Each row is followed by roughly how far along a hidden order it lies, from 0 to 12. A new part has a new order.
[-13.6  -1.6  20.7  -3.7  10.8  -3.6   0.9 -16.6   7.7  10.8  -2.3   3.3
 -44.9 -79.0   4.0  36.1 -14.3  -6.1   1.8  17.2   9.7   3.1  -3.8  12.7
  12.9   3.3  -8.0   6.6   2.8   9.9   4.8 -14.1  -1.7   2.9   7.5]	4
[ -5.9  -7.8   1.5  -1.0  15.9   5.9   0.9  -6.5   3.9   5.3   9.6 -27.2
  -8.6 -20.3   3.8 -11.7   5.3  -1.9  -1.6 -15.5   0.3  -1.0  -9.3   9.6
   5.7  -1.2   3.1   2.4  -0.7   2.6  33.0 -16.7  -3.0  -6.1   1.5]	11
[-11.0   6.2  11.0  -2.8 -11.7  -0.3   1.6  13.7  -9.2   3.8 -12.5  -9.0
  -8.0  14.7   3.1  31.6 -10.9  -0.8   1.1  22.0  -3.4  -4.7   4.5   7.1
  -5.2   2.5  -5.9  -5.2   2.0  -6.0   4.2 -11.8   3.5   7.1   3.1]	0
[ -6.6 -10.5   4.8   3.4  21.6   3.2   0.5  -9.4   2.9   7.1   8.1 -20.6
 -22.5 -45.2   3.5   4.7   0.3  -3.3  -3.2 -13.8   0.1   0.3 -12.5   9.7
   8.0  -1.0   1.8   1.9  -0.8   4.1  42.9  -7.5  -0.3  -5.5   0.8]	12
[-19.6  -3.3  19.3 -12.9  21.8  -4.9   3.2 -14.1  12.3  12.1  -2.2 -12.2
 -38.3 -72.7   7.3  39.8 -13.5  -2.5  -2.3  16.0  10.5   0.8   0.1  14.4
  10.9   6.7  -6.5   7.0   4.5   3.3  16.3 -25.5   0.9  -4.5  11.0]	8
[-15.0   7.1  11.2 -12.1   1.6  -5.6   3.6   7.1  -4.1   4.3 -13.4 -15.2
  -9.3 -24.2   6.2  44.1 -13.9   0.4   0.8  24.2  -1.2  -4.6   5.9   7.8
  -1.0   7.1  -6.6  -2.4   2.6  -7.5   2.7 -21.1   4.3   5.7   7.5]	1
[  9.4   6.3   4.2  -6.8 -17.3   2.0   1.0   7.3   2.5   0.9  -0.9 -17.8
   9.2  38.8   3.0 -26.6   3.2  -0.5   5.8  18.7   5.3  -5.4   0.9  -0.7
  -3.8   0.1  -1.1   1.8  -0.3   1.6   9.5 -20.1   3.2   2.6  -1.6]	2
[ 10.2  -3.6  -5.1  23.5 -30.7  15.1  -4.2  14.4 -11.6  -5.1   3.6  11.4
  10.8  89.7  -8.0 -34.8  11.1  -5.3   5.2 -14.0  -6.4  -0.4  -9.8   0.5
  -8.6 -10.1   2.9  -5.1  -2.9   6.2   4.7  22.1  -3.6   6.8 -10.9]	2
[-12.7  -7.4  -2.9   2.2  16.5   7.4   1.4   4.3  -3.8   3.7   5.9 -33.0
   0.2  -6.8   3.5  -3.3   5.5  -0.3  -4.1 -18.9  -5.7  -2.9  -8.5   9.1
   0.8  -0.7   4.8  -3.1  -1.2  -4.5  37.4 -11.5   0.0  -4.9   0.7]	11

Part 2:
[ 10.2 -32.0 -58.8 -17.8  28.4  -9.2  35.2 -39.7 -53.2  41.7  23.9 -65.0
  26.7  -1.7  88.1  -6.5 -11.5  16.7  33.8]	3
[ -7.2   3.6  13.1 -11.9  -6.3  14.6 -23.9 -13.3 -10.1 -28.7  22.0 -17.0
  -2.4  27.6  34.7 -20.9  -4.8   9.5 -34.5]	12
[ -7.6 -56.3  -2.4 -11.0 -14.3  30.4  -8.0  -8.2  -1.3   0.4 -58.4  10.4
  31.8 -13.3   7.1  58.8  -0.7  -3.8 -44.9]	3
[  4.6 -25.8  -7.6  -0.5  15.4  17.4 -14.8 -13.0 -16.2 -10.1  -7.4 -35.4
   2.7 -13.7  -8.0  31.0  -7.1   4.8  34.0]	3
[  0.3  -7.7 -25.1  -4.1   7.4  13.5  -9.6 -24.9 -36.3  -1.1  34.2 -25.3
   7.7   6.9  40.0 -10.0 -10.6  15.2  29.7]	5
[ -2.5 -68.9 -38.1 -25.9 -19.9 -18.3  32.1 -17.2   7.9  78.0 -76.9  27.7
  48.3 -15.6  85.0  58.8  -1.2  -8.9 -72.3]	3
[  4.6 -37.9  10.7  -3.2   6.8  33.9 -31.1 -14.8  -5.3 -34.7   4.8 -37.9
  -3.6   3.8  12.5  40.7 -11.3   8.0  26.0]	4
[ -5.4  -7.0  -5.1  -3.7   5.1  57.5 -46.1 -34.9 -55.5 -44.5  67.2 -59.4
  13.2  35.6  64.2 -43.4 -19.5  25.6  25.6]	12
[  4.8  -1.2   0.6   4.7   0.1  43.9 -26.3  -6.4 -13.1 -25.5  28.3 -45.9
  13.3  20.8  10.1 -21.3 -12.6  10.8  48.4]	7
[-10.5  14.3  33.3  -3.6 -33.4  42.7 -41.5  15.1   6.8 -30.7  -5.0   8.0
   6.9  31.1  22.6 -10.8   3.0  -7.1 -47.6]	10
[  4.8 -28.7 -28.2  12.8  -7.5   4.6  -2.9  -1.7   7.3  23.2 -10.0 -16.4
  25.4  -4.5  13.0  12.8  -8.6   2.2  42.4]	0
[  0.6 -25.9  11.8   9.0   6.7  52.1 -41.3 -12.5 -19.8 -47.4   0.7 -30.9
  -7.0  -6.6 -47.2  22.5 -11.4  14.9  30.0]	4
[ 16.3 -26.8 -20.8  14.3   7.4  52.2 -26.7  -1.9  -1.2  -6.4  29.6 -64.1
  22.5   7.2   8.3  -9.1 -16.7  11.7  89.3]	0
[ -5.9 -23.6   6.7  -5.6  -4.3  -7.1  -2.0  -6.2  -4.1   2.8 -22.5  11.7
   1.4 -12.7   5.6  28.0   0.5  -2.2 -34.9]	5
[  2.2   1.8 -15.6   7.7  -4.8  16.3  -7.5   1.6  -3.7   1.7  24.0 -18.6
   8.0   5.5   2.9 -18.1  -4.4   2.6  38.2]	7
[  6.9   2.9 -17.5  -0.2   1.4   4.6  -1.0  -2.7  -6.7   1.5  31.4 -31.5
   9.2  12.6  28.2 -31.3  -5.1   6.3  36.3]	7
[ -6.0   6.8 -15.7 -19.1  -9.1  35.2 -13.8 -23.6 -40.0  -4.3  64.4 -21.6
  19.7  42.4  84.5 -48.9  -9.5  15.4   5.0]	11
[ -1.1 -35.0 -36.6  -5.8  -3.6  28.8 -10.8 -24.0 -30.4  11.8  11.4 -34.3
  33.6  17.8  73.5  -9.0  -9.8  11.4  10.2]	6
[ 10.1 -18.9 -35.3  10.3   2.6  40.2  -7.8  -7.8 -15.9   6.7  32.8 -54.6
  23.7   2.6  20.0 -20.5 -15.1  13.1  82.0]	0
[ -4.8   4.3   0.0 -23.6  -6.2  26.2  -3.5 -21.4 -44.9 -14.5  31.2 -30.4
  16.2  35.7  80.6 -28.9  -7.4  16.1 -24.7]	12
